In the rows, zero is written as 128.
Group and class of each row
[114 134 124 165 137 115 142 110 121 158 146 142 112 122 128 177 136 127
 127 133 119 131 120 114 149 126 120 200 146 128 145 139 140 134  92 139
 142  61 164 102 118 143 168 130] -> H > z105
[162 160 138 129 117 127 125 131 106  77 152 131 111 106 100 107 136 127
 101 131 129 128 120 134 117 128  93 120 145 115 143 126  83 152 102 170
 109  83 156 116 100 160 123 113] -> W > z689
[105 168 105 142  92 149 149 114 124  90 151 125 120  50 123 101 136 128
  63 117 125 133 118 129 149 120 108 153 107 119 132 125 111 143  98 180
 125  86 165 102 105 133 145 119] -> W > z689
[ 96 140 117 148 148 133 137 133 117 181 166 150 109 141 156 148 119 136
 140 116 105 154 108 107 155 121 137 124 112 148 142 156 139 128 106 144
 142  71 154  85 123 128 158 115] -> H > z105
[ 98 110 119 158 163 140 137 102 112 139 172 124 113 151 152 126 136 162
 142 119 123 125 120 111 152 126 154 100 132 166 156 142 148 110 122 141
 141  40 166  92 125 140 160 105] -> H > z324
[ 74 156 195 146 156 129 131 106 108 150 152 127 108 144 135 125 143 148
 134 123 116 100 117 122 154 125 127  93 169 153 157 140 133 138  97 133
 148  45 147  63 101 144 163 103] -> H > z105
[138 188 116 151 179 140 120  95 112 139 136 133 131 151 136 115 132 160
 114 124 134 115 118  80 158 141 124 124 116 141 140 148 130 137  91 100
 148  68 155  70 100 106 171 111] -> H > z324
[124 217  95 205 179 143 142 142 150  99 204 133  85 129 100  72 123  99
 135 127 144  99  83  83  91 149  99 119 133 108 125 154 112 151  94 180
 178  84 126  64  84 165 185 129] -> W > z689
[102 156 118 142 130 133 156  96 133 122 165 154 127  98 146 114 147 144
 112 119 103 128 106 119 174 143 134 117 128 146 127 146 136  59  98 139
 133  53 155  87  97 122 157 114] -> H > z105
[124 149 134 153 136 133 154 127 108 155 163 125 103 139 126 146 130 179
 109 116 114 123 117  97 146 140 117 121 115 148 150 150 148 144 101 108
 150  22 166  88 100 120 176 118] -> H > z324
[144 182 104 141 132 143 130 144 124 125 126 137  85 105  81  86 117 124
 112 111 127 134 110  89  98 171  84 157 143 106 134 152 105 141 155 162
 139  89 124 108  94 158 144 126] -> W > z344
[111 171 127 157 121 129 135 107 138 132 159 122 128 120 114 159 121 166
  90 117 125 128 113 108 151 146 109 215 126 124 143 159 140 131 112 131
 139  27 156  91 102 113 161 121] -> H > z324
[104 252 145 129 164 169 132 122 110 227 177 119  73 179 134  53 129 175
 152 139 109 113 134  88 157 150 125  95 129 133 182 177 156 133 136 141
 135  37 114 101 126 128 139 116] -> H > z105
[136 179  78 163 128 138 138 184 115 132 147 152  94 117  71  93 113 103
 134 130 137 130 106  82  83 144  95 138 139 107 127 121 112 147 151 133
 149 109 121 121 102 146 152 135] -> W > z344
[116 163 126 124 123 124 127 140  98  73 135 118 107 128  96 113 131 129
  85 127 103 148 113 101  97 143 105 133 135 118 149 126  97 128 121 147
 144 103 163 113 114 151 148 122] -> W > z689
[131 156 102 178 144 140 143 127 123 100 163 137  91  94  82  99 111 113
  96 112 153 119  94 104  96 167  75 136 151 117 123 123  99 135 122 145
 163  90 116  86  86 165 173 126] -> W > z344
[102 146 131 142 108 145 129 126 120  67 162 129 113 122 110 104 134 113
 108 125 125 133 121 122 102 122 100 107 134 123 152 130 109 136 119 176
 142  79 156 114  98 157 153  96] -> W > z689
[129 167  90 182 151 123 142 140 120 164 191 146  92 142 101  95 109 131
 133 121 149 153 101  50  84 138 106 146 101 126 128 139 143 113 139 130
 176 100 149 111 109 134 172 141] -> W > z689
[111 190 110 164 149 130 154 115 150 178 214 131  99 131 132 123 112 144
 132 136 109 128 122  88 148 143 145 142 110 140 124 173 178 129 117 121
 159  53 177  88 121 101 150 144] -> H > z324
[ 89  75 169 138 151 142 126  94  82  85 154 109  98 120 133 149 138 125
 133 115 118 107 126 175 163 152 109  81 154 148 139 140  88 151  91 145
 135  35 120  73  67 159 160  93] -> H > z105
